Here are made-up things, facts about them, and rows of numbers that follow some of those facts. Name the thing behind each unnamed row.

Some rows with their names:
[  7   5 -24   3   2 -16 -29  17  -3  26  10  31 -11  -9  11  22   8 -18
  11   1  12  10   1 -14 -12  -1 -18   2  -5  11   9 -25] : Q_817
[  9   1 -27   7   1 -17 -27  14  -3  25   7  31  -7 -15  14  19   6 -22
  10  -3  11   5  -1  -9  -9   1 -16   4   3  16   9 -29] : Q_647
[  6  16 -31  18  -2 -21 -21  12  -4  23  12  18 -14  -3  13  17  10 -24
  14  12  30  12  12   2  -5  -2 -26  10   6   4   2 -19] : Q_267
[-10  -1  12   2 -23  -3  26   6  -7  13   0 -10  14  11  10 -13   4  -1
 -16 -49   6   8  -2  28  16 -14  39   2  20  -4  -9 -16] : Q_694
[-23  -7  36  -3 -12  -7  16 -10  10  -5 -28  18  25  10 -20   3   9  -3
  -1 -13   1  -4   7   6 -11   7  -6  16  -4  11  -8  26] : Q_810
[  2  -7  -3   4   6   9  13  -4  -2 -18 -18 -18   6   3  -4 -11  -5   8
  -7  18 -23 -10  -5  -1   1   0  16  -3  -8   0  -4  11] : Q_717
[  0 -16  27 -23 -16   7  32  15  -1  18   9   0   6  -6  -4   0   0  14
 -29 -66 -29  10 -23  -3  12 -14  52  -5   0  -2  -1 -21] : Q_155
[ -1  -7  -3   5   9   4  18  -5   3 -22 -30 -15   6  -3  -9  -5  -6   7
  -3  21 -19 -11  -1   3  -4   2  12  -4  -9  -3  -4   9] : Q_487
[ 12   8 -38   7   6 -22   1   5   0  -4 -10 -27  -3  -3  19   0  -7  -8
  -1  -2  23  -1  16  15   5  -4  -8   5   7 -15 -14 -30] : Q_587
[  0   0  20 -24  -3  17  10 -17   0 -19 -14 -26   1   1  -2   1  -7  38
  11  29   9 -10  -3  11   5   3   6 -22  -9 -20   9  13] : Q_729
[ 12   5 -37   9   4 -18 -10   4  -4  -4 -14 -25   1  -1  24  -2  -8 -14
  -1  -2  21  -2  13  18   6  -5  -8   2  11  -5 -10 -25] : Q_232
[-10  18  -5  25  -6 -10   2   2  -2   4   2  11  -9  11  -9  11  17 -13
  17  43   3   3   9   1 -10   2 -25  17 -10   1  -1  24] : Q_567
[ -7   0   4  15  -1  -1  -7   4  -3   8  -6  31   0  -2 -11   9  13  -8
   9  32 -13  -1  -4 -12 -20   1  -5   6 -10  14  11  11] : Q_952
[  8  -1 -39  12   5 -19 -11   4  -4  -7 -13 -22   4  -6  22  -6  -2 -15
  -1  -8  19  -5   7  19   2  -5   2   3  15  -1  -8 -30] : Q_857
[ -3 -30  27 -28  -2  15 -15 -17   5 -29 -14   3  22 -41  -4  -4   6  27
   1  11 -20 -24 -25   2  -9   7  35 -34   3  10  17 -10] : Q_250
[ -5   3   3  11   2  -1  -8   5   2   7  -5  27  -5   2 -13  13  11  -4
  12  34  -9   0   0 -14 -15   3 -13   5 -15   9   9  14] : Q_961
[  9   1  27 -27   5  41  -5 -26  -1  -1 -36 -22   7  25   6   1 -29  53
  25  28  21 -15 -16  15  20  -1   7 -37   1 -10  24  19] : Q_821
[ -1  -3   7   1   8   3  -6  11   4   6 -13  34  -7 -11 -19  17  10  -1
   8  27 -21  -5 -11 -30 -20   5  -1  -1 -19  15  11   9] : Q_389
[-11 -13   9 -22  -1 -11   1  13   9  -2 -23   3  13 -25  -5  10  -7   7
 -18 -56  11   2   6  -7   2  -4  28 -18   9   2  -8 -26] : Q_242

Facts:
Ω: is of sort; δ: uses
[Q_734 Q_401 Q_601 Q_860 Q_275 Q_808 Q_267 Q_440 Q_278 Q_961 Q_371 Q_370 Q_450 Q_647 Q_971 Q_407 Q_5 Q_321 Q_494 Q_38 Q_567 Q_153 Q_817 Q_44 Q_222 Q_976 Q_389 Q_304 Q_493 Q_952 Q_845 Q_243 Q_60 Q_227 Q_461] Ω 752
[Q_155 Q_242 Q_686 Q_599 Q_967 Q_658 Q_694 Q_772 Q_964] Ω 321
[Q_628 Q_336 Q_531 Q_54 Q_835 Q_688 Q_810 Q_182 Q_829 Q_9 Q_490] Ω 569
[Q_232 Q_186 Q_857 Q_798 Q_81 Q_268 Q_17 Q_717 Q_959 Q_487 Q_293 Q_807 Q_938 Q_20 Q_739 Q_980 Q_362 Q_162 Q_908 Q_586 Q_491 Q_587] Ω 168
[Q_821 Q_294 Q_815 Q_50 Q_769 Q_497 Q_171 Q_250 Q_229 Q_729 Q_290 Q_922] Ω 134
[Q_629 Q_276 Q_430 Q_481 Q_882 Q_834 Q_662 Q_266 Q_732] Ω 605
Q_734 δ Q_290
Q_601 δ Q_729
Q_860 δ Q_60
Q_628 δ Q_487 Q_586 Q_490 Q_817
Q_275 δ Q_294
Q_808 δ Q_153
Q_232 δ Q_628
Q_686 δ Q_450 Q_938
Q_336 δ Q_407
Q_821 δ Q_815
Q_267 δ Q_389
Q_294 δ Q_686
Q_186 δ Q_952
Q_440 δ Q_242
Q_278 δ Q_810 Q_389 Q_961
Q_531 δ Q_845 Q_586
Q_857 δ Q_266 Q_952
Q_798 δ Q_922
Q_961 δ Q_81 Q_5
Q_81 δ Q_389
Q_370 δ Q_938
Q_450 δ Q_487 Q_293 Q_662
Q_647 δ Q_952
Q_629 δ Q_808 Q_250
Q_971 δ Q_401 Q_481
Q_407 δ Q_371
Q_276 δ Q_491
Q_769 δ Q_959
Q_497 δ Q_336
Q_967 δ Q_971
Q_54 δ Q_371
Q_268 δ Q_487 Q_229
Q_321 δ Q_336
Q_494 δ Q_686
Q_38 δ Q_17
Q_171 δ Q_821 Q_20
Q_959 δ Q_44
Q_487 δ Q_5
Q_430 δ Q_401
Q_938 δ Q_389
Q_567 δ Q_293
Q_153 δ Q_407
Q_739 δ Q_807
Q_882 δ Q_54
Q_658 δ Q_734
Q_817 δ Q_229 Q_389
Q_694 δ Q_739 Q_243 Q_834
Q_834 δ Q_222 Q_835
Q_662 δ Q_153
Q_266 δ Q_229
Q_362 δ Q_980
Q_162 δ Q_686 Q_17
Q_222 δ Q_882 Q_491
Q_976 δ Q_290
Q_810 δ Q_9 Q_321
Q_908 δ Q_229
Q_182 δ Q_440
Q_772 δ Q_821
Q_829 δ Q_810
Q_9 δ Q_336
Q_304 δ Q_38
Q_491 δ Q_153
Q_952 δ Q_407 Q_371 Q_242 Q_370
Q_845 δ Q_5
Q_243 δ Q_155 Q_481
Q_60 δ Q_227
Q_227 δ Q_293 Q_440
Q_461 δ Q_321
Q_229 δ Q_153
Q_490 δ Q_9 Q_440 Q_370
Q_587 δ Q_686 Q_293
Q_729 δ Q_845 Q_815 Q_162
Q_964 δ Q_647
Q_922 δ Q_959

Rows to name:
No name comes twice in this set of rows, the named rows included.
[ 19  15  -8  12 -23  -2  28  20 -16  46  61   8 -29  24  12   5  19 -10
  -1  -4 -26  27 -16   6  10 -17   6  28  -9  -2  12 -18]	Q_971
[ 27   8  -2  -1 -19   0  33  28 -14  49  55  17 -31  19  10   6  15  -4
  -7 -11 -41  29 -28 -12   9 -13  11  28 -18  -1  16 -20]	Q_401
[  8  -9  30 -38   8  32   5 -18   3 -11 -32 -16   2   4 -10   5 -22  51
  13  20   1 -14 -17  -6  12   4  18 -33 -13 -13  20  12]	Q_815
[ 10 -24  18  -8   1  25  27   1  -3  -7 -12  -5   9  -9  -8 -18   1  18
 -19  -3 -70 -11 -38  -9  -1  -6  49   1 -14  15  13  -3]	Q_807
[  5   1  -3 -22  16   0  37   8  12 -22 -29 -20 -23  -5 -30  15 -12  26
  -8  27 -29   0  10 -32  -1   4  -7  -3 -44 -28 -14  13]	Q_17
[  4  -2 -16  -7 -11 -11 -14  -9  -3 -13  12 -27   9 -17  30  -6   8   4
  10   2  38  -3   8  43   9  -3   4 -15  28 -13   0 -33]	Q_497
[-11  35  -8   3   1 -22  36  20   7   4   9  -7 -44  23 -34  31  13  -3
  11  60   5  21  34 -19  -7   5 -55  23 -47 -39 -17  34]	Q_304

Now the same things, written a new way:
Known rows:
[ -3  -8  -1   3  12  13 -17  19   9   5   1   4  -7 -16  -2 -14 -10 -16
  -2   9  21  -4  -8 -24  13 -42 -15 -19 -21   7  12  -2   1  14   0   9
 -18   4   3   7  25   4  16   8   8  44 -13  18   8  10] : Q_487
[ -4   3  -4  -8  -3   6 -13  16   7  13  13  -2   1  -5   1  -8  -8 -14
   5   0  23  -2  -1  -8   9 -23  -4 -17 -11   1   5   8  -3  11  -4  11
  -2  -5   5  11  20   9   4   7   2  28  -1  16  12   5] : Q_586
[ 18 -17 -17   4  16  -9   5  -8   5   3 -23   4  -9   3  -8   5   9   9
  16  -5 -23 -12 -14  -7   0 -12  -6  -7 -12  -9  12  -7  -2   4   0  10
  -9   1   3   0   7  -2   6  -8  -4  -3  -6  -5 -15  -7] : Q_531
[ 38  25  23  12  15   4  51  26 -10   1  -6  53  37   3  21 -34  15  31
 -21  27  42  -7  37 -68  -6  36 -23  20  37  -7  -1 -39  39 -22  35  12
  30 -33  31 -38  -8  45   4   5  16 -25 -59  21 -34   9] : Q_321
[ 11   3   8   5  10   4  12  10  -2   0  -1  18  15   1   8 -16   5  11
  -9  12  11   2  15 -28  -3  11 -10   6  13  -1   0 -14  14  -7  15   5
   9  -9  10 -12  -5  16   7   3   5  -4 -18   9  -9   6] : Q_461
[ 15  36  -7 -20  12  26 -11 -48 -28 -32  -6  -8 -20  36 -12 -20  12  41
 -47 -25 -56  52   6  32   3   1 -19  11  24 -11 -37  11   3 -14  -6 -15
  30  12 -11 -14 -44 -29 -18  30  -1  20  33   2 -11   2] : Q_294
[-27  25   0 -27 -56 -31  13   3   4  31  48 -25  30  20  14  33   4 -13
  51 -13  35 -17  30  46 -17  73  47  17  35 -13 -12  29 -13  -4 -13  11
  46 -28   6  27 -12  22 -35 -14 -18 -71  33 -15  31 -16] : Q_952
[-37  28  38   7 -12 -20  45  13 -40 -28  29 -10 -26  -9  10  27  10 -11
  -5  28  60 -35  -5 -14 -11  47  14  25  49  18  -8  14   3  14 -23 -16
  13  26 -29  -7   9 -43 -37   4   3 -68 -33 -32  -1  -7] : Q_153
[ -4   8  -1  -9  -7   6 -10  13   5  11  14  -1   1  -4   0  -6  -8 -12
   4   0  25  -2   1  -5   9 -19  -2 -14  -9   1   3   9  -2  10  -6  13
   0  -7   6  11  17  10   1   7   1  23  -2  15  13   5] : Q_717
[ 25  -5  -5   7   6  -7  15  -6   3   1 -24  15   1   2  -7   6   6  16
   2  -5 -20  -8  -7  -6  -2  -2  -3   1  -4  -8   7  -8   8  -5   4   7
  -5  -8  10 -12   3   9   3  -9  -2 -13 -14  -2 -24  -8] : Q_829
[-17 -11  21  22  -2  -3   2   2  -2 -20  -7  -2 -16 -19   0  22 -10 -12
 -17   8  -4  -4 -19  15   0   5  11  11  -7  19   9  -7   5  -6   1 -34
 -36  23 -19 -16  -5 -25  -1 -10  10 -11  -9 -25  -7   0] : Q_266
[  0 -19  -8   1  17  -2  -5  -2   5   5  -1  -3   1   2   4  -8   6   0
  15   6  -8  -1   2  -7  -2   3  -4   1  -3  -8   7 -11  -7  -1  10  -3
  -2   5  -3   2  -8  -5  10  -2   2   5   4  -6   6   3] : Q_922
[  2 -17 -10  -1  24   3  -9  -8   2   1  -5  -3  -5   6   2 -13   6   3
   9   3 -17   6   0  -8   1  -5 -12  -2  -4  -8   4 -12  -7   0  10  -3
  -1   8  -5   3 -10  -9  12   4   3  15   7  -4   6   4] : Q_729
[ -3 -16  -7   0  12  -1  -9  -3   6   5  -1  -6   3   2   4  -4   2  -3
  14   3  -9   1   2   0  -3   6  -2   2  -5  -6   6  -8  -6  -1   9  -2
  -3   4  -2   5 -10  -4  10  -4   1   2   7  -7   7   1] : Q_50
[  2   7  -6  -8  12  10 -11 -13  -7  -8   2  -7  -8  12  -3 -13   5   9
 -12  -3 -13  16   4   0   1  -7 -11  -1   8  -5 -11   6  -3   4  -2   2
  12   8  -5   4 -10 -11  -1  14  -1  15  13   5   4   4] : Q_567
[  1  10 -10 -13  12  10 -10 -15  -8  -3   3  -8  -7  17  -3 -16   9  11
  -4  -5 -14  18   8   2   2  -3 -12  -1  10  -9 -12   6  -6   2  -1   6
  19   6  -2   8 -11  -9  -1  16  -3  15  14   7   6   3] : Q_227
[ -1  11  40  24 -73  20 -28  22  28  -1  -5  14  34 -34  -6  28 -46 -15
 -64 -15  -3  30  -4  49  -3 -23  34   0 -31  40   1  10  36 -24   2 -22
 -50 -22  19 -21  -2  45  11 -30  -1  12   2  22 -17   5] : Q_81
[-17  13  26  12 -20   9  -4  19  -7 -15   7  -1 -12 -24  -3  13 -18 -19
 -30  10  30  -3 -15   1   6 -23   5  -5  -5  25   2  11  11   8 -15 -10
 -26  11  -9  -6  20 -10  -2   2   6  10 -18   5  -2   4] : Q_908
[ -6 -16 -10  -2  10   0 -11   4  10  11   5  -7   5   0   2  -7   1  -8
  15   4  -2  -1   5  -8  -2  -6  -2  -5  -6  -4   7  -3  -7   7   5   9
  -2   4   1  14   2   1  13  -1  -3  11   6   3  13   5] : Q_401

Rows to name:
No name comes twice in this set of rows, the named rows included.
[ 28  36 -12 -10  -3  20   6 -59 -27 -36 -36   2 -14  29 -25  -5   8  50
 -54 -40 -77  47 -14  44   3  -7 -11   6   8  -5 -48  14  -4 -21 -18 -17
  23   1  -5 -20 -30 -23 -26  15  -7   6  33   6 -31 -11]	Q_686
[ 18 -16 -10   9   9  -6   5  -7   5  -2 -26   7  -9  -2 -10   8   4   9
   3  -5 -27  -8 -16  -4   0 -13  -5  -4 -13  -4  12  -6   3   1   0   5
 -18   3   3  -6   6  -1   7  -8  -1  -2  -9  -4 -20  -7]	Q_628
[  7  34  -3 -17   6  23 -12 -32 -23 -24   0  -7 -14  27 -10 -17   6  29
 -43 -19 -38  43   7  21   3  -6 -15   6  20  -5 -31  15   3  -6  -9  -5
  25   9  -6  -7 -28 -18 -14  26  -3  21  25   9  -6   4]	Q_494
[-14  -9  43  38 -49  14 -18  13  17 -19 -11   5  18 -37  -7  32 -33 -14
 -63   0 -18  20  -9  37 -13 -11  29  14 -19  45   5   2  29 -18   3 -31
 -56   9  -1 -25 -12  11  13 -31   0  -8  -2   0 -19   3]	Q_817
[-37  10  34  18  10  -5  26   7 -41 -41  13 -13 -48 -19   1  18   5 -16
 -22  32  40 -27 -24 -23  -4   6  -2  14  30  26  -2   8   2  23 -25 -19
 -12  48 -42  -8  15 -65 -19  10   7 -31 -33 -29  -3  -1]	Q_808
[-39  30  37  11   0  -1  26  20 -45 -38  23 -11 -54 -23  -1  18  -4 -24
 -26  29  67 -32 -29 -26   7  -8  -4   3  24  29  -3  18   3  30 -35 -16
 -11  40 -38  -7  36 -61 -26  19  12 -15 -41 -20   1   1]	Q_491
[  1  -6  22  20 -31  11 -12   9  18  -1  -7  11  27 -18  -1  10 -19  -2
 -37  -2 -14  18   6  20 -10  -4  14   8 -11  22   3  -4  22 -17  12 -14
 -27 -10  12 -15 -12  27  15 -21   0   0   0  10 -12   5]	Q_278
[ -1  11  -1  -5  17  15  -9 -15 -16 -21  -2  -6 -19   9  -6 -14   5  12
 -24  -2 -18  21  -3   0   3 -15 -15   0   9   1 -13   6   0   4  -5  -4
   8  17 -12  -2 -10 -22  -1  18   1  20   7   3   0   5]	Q_450
[  2   3 -16 -16 -27 -33  16  -9   7  23   7 -13   9  16  -1  32  10   1
  49 -19  -4 -23   4  31 -11  38  29   6   9 -19   4  16 -12   0 -13  15
  21 -19   7  17   2  11 -23 -15 -17 -52  16 -17   3 -20]	Q_54
[ 46   4   3  12  13  -5  37   5   0   0 -31  41  15   3   2  -9  13  30
 -10   4  -7 -11   5 -37  -4  10 -15   9   7 -10   9 -27  27 -16  19  10
   3 -23  25 -30   0  29   5  -7   8 -22 -40   7 -42  -4]	Q_810
[-13  10  19   9 -12  12  -7  19  -6 -13   7   0 -14 -22  -4   5 -16 -17
 -26   9  27  -2 -14  -5   9 -26   0  -8  -8  22   4   9   9  10 -11  -6
 -23  10  -7  -4  21 -10   1   4   6  19 -18   7  -1   6]	Q_268

The same things again, as new rows of numbers:
Named rows:
[  8 -21  31 -37  30  -4 -29   4  -2  19 -31  14  14  37] : Q_276
[-10 -33  43 -13  11  15 -51   5   4  31 -28  15   2  46] : Q_491
[ 17 -15  26   3  11  25 -44   2  12  30 -14 -23 -16  39] : Q_153
[ -8   3 -10  -7  45  42 -35  19  25  29 -14 -10  24  17] : Q_461
[  7   4   2 -23  45  44 -37   6  34  13  -7 -10  10  30] : Q_267
[ -1 -19  40 -48  28  -1 -64  -1  22  32 -39  39  55  44] : Q_694
[ 13 -29  32 -49  29 -15 -41   7  20  26 -27  25  17  36] : Q_834
[ 20 -51  -9  22  41   9 -51  18  39  20   0 -23  28  10] : Q_44
[ -1 -62  -1  16  41   5 -63  13  22  10 -14   8  35  12] : Q_959
[ 14 -41 -31  -2  55   5 -14  18  33   8 -32  19  42  17] : Q_769
[ 10 -22  22 -25  50  43  -9  17  10   2 -16  36   4  36] : Q_628
[  3 -35  31  -6  29  38 -68  11  17  -9  -2  16  -6  28] : Q_586
[ 17 -41  39   5  33  32 -72  -9 -14 -27 -33  25  10  38] : Q_686
[ 28 -24  19 -11  44  45 -60  -6  28  -4  21  -9  -2  40] : Q_845
[ -5 -18   3 -20  52  39 -10  34  23   9 -17  43   8  18] : Q_829
[ 36 -18  22  -5  50  37 -40 -14   5  10  -7 -19  27  45] : Q_275
[ 14 -58  29  -1  48  22 -69   1  16  -4   7  17  13  29] : Q_20
[ 10 -53  18 -16  48  20 -19  24  25  17 -19  30   8  32] : Q_688
[  1 -31   1  -3  36  36 -13  43  13   1 -23  29 -15  20] : Q_9

Name these rows:
No name comes twice in this set of rows, the named rows included.
[ 35 -34   2 -23  70  21 -15   3  30   3  -9  25  34  40]	Q_171
[ -8 -45   8   4  50  16 -52  11  17  14 -29  14  55  14]	Q_798
[  1  -2 -17   5  28  35 -41  23  32  17  -9  -9  -1  19]	Q_321
[ 27 -42   1  -8  30   9 -21  11  24  11 -18  10  -7  36]	Q_250
[ 22 -50  31 -42  27 -21 -58  13  36  13 -15  19  -6  35]	Q_481
[ 11 -25  47   1  49  39 -39 -18 -23  -6 -19   6  41  42]	Q_587
[  4 -13  20 -20  29   9 -30  17  -3  -3 -32  13  -7  25]	Q_266
[  4 -31  24 -49  44  -3 -46  12  22  20 -22  21  33  25]	Q_430
[  1 -35  40 -34  34   5 -68   7  28  23 -37  38  43  40]	Q_967
[ 15 -42  22 -21  43   5 -41  13  12  -5 -29  14  18  22]	Q_732
[ 17 -26   2 -11  28  22 -20  15  24   1 -22  19 -33  41]	Q_229
[ 37 -44  20  -4  51  27 -15 -11   5 -10 -13   7   5  47]	Q_294
[ 26 -41  -4 -16  46  13 -18   8  34   9 -19  17   7  36]	Q_50
[  7 -42  38 -35  16  -5 -83   7  30  18 -31  37  16  34]	Q_155

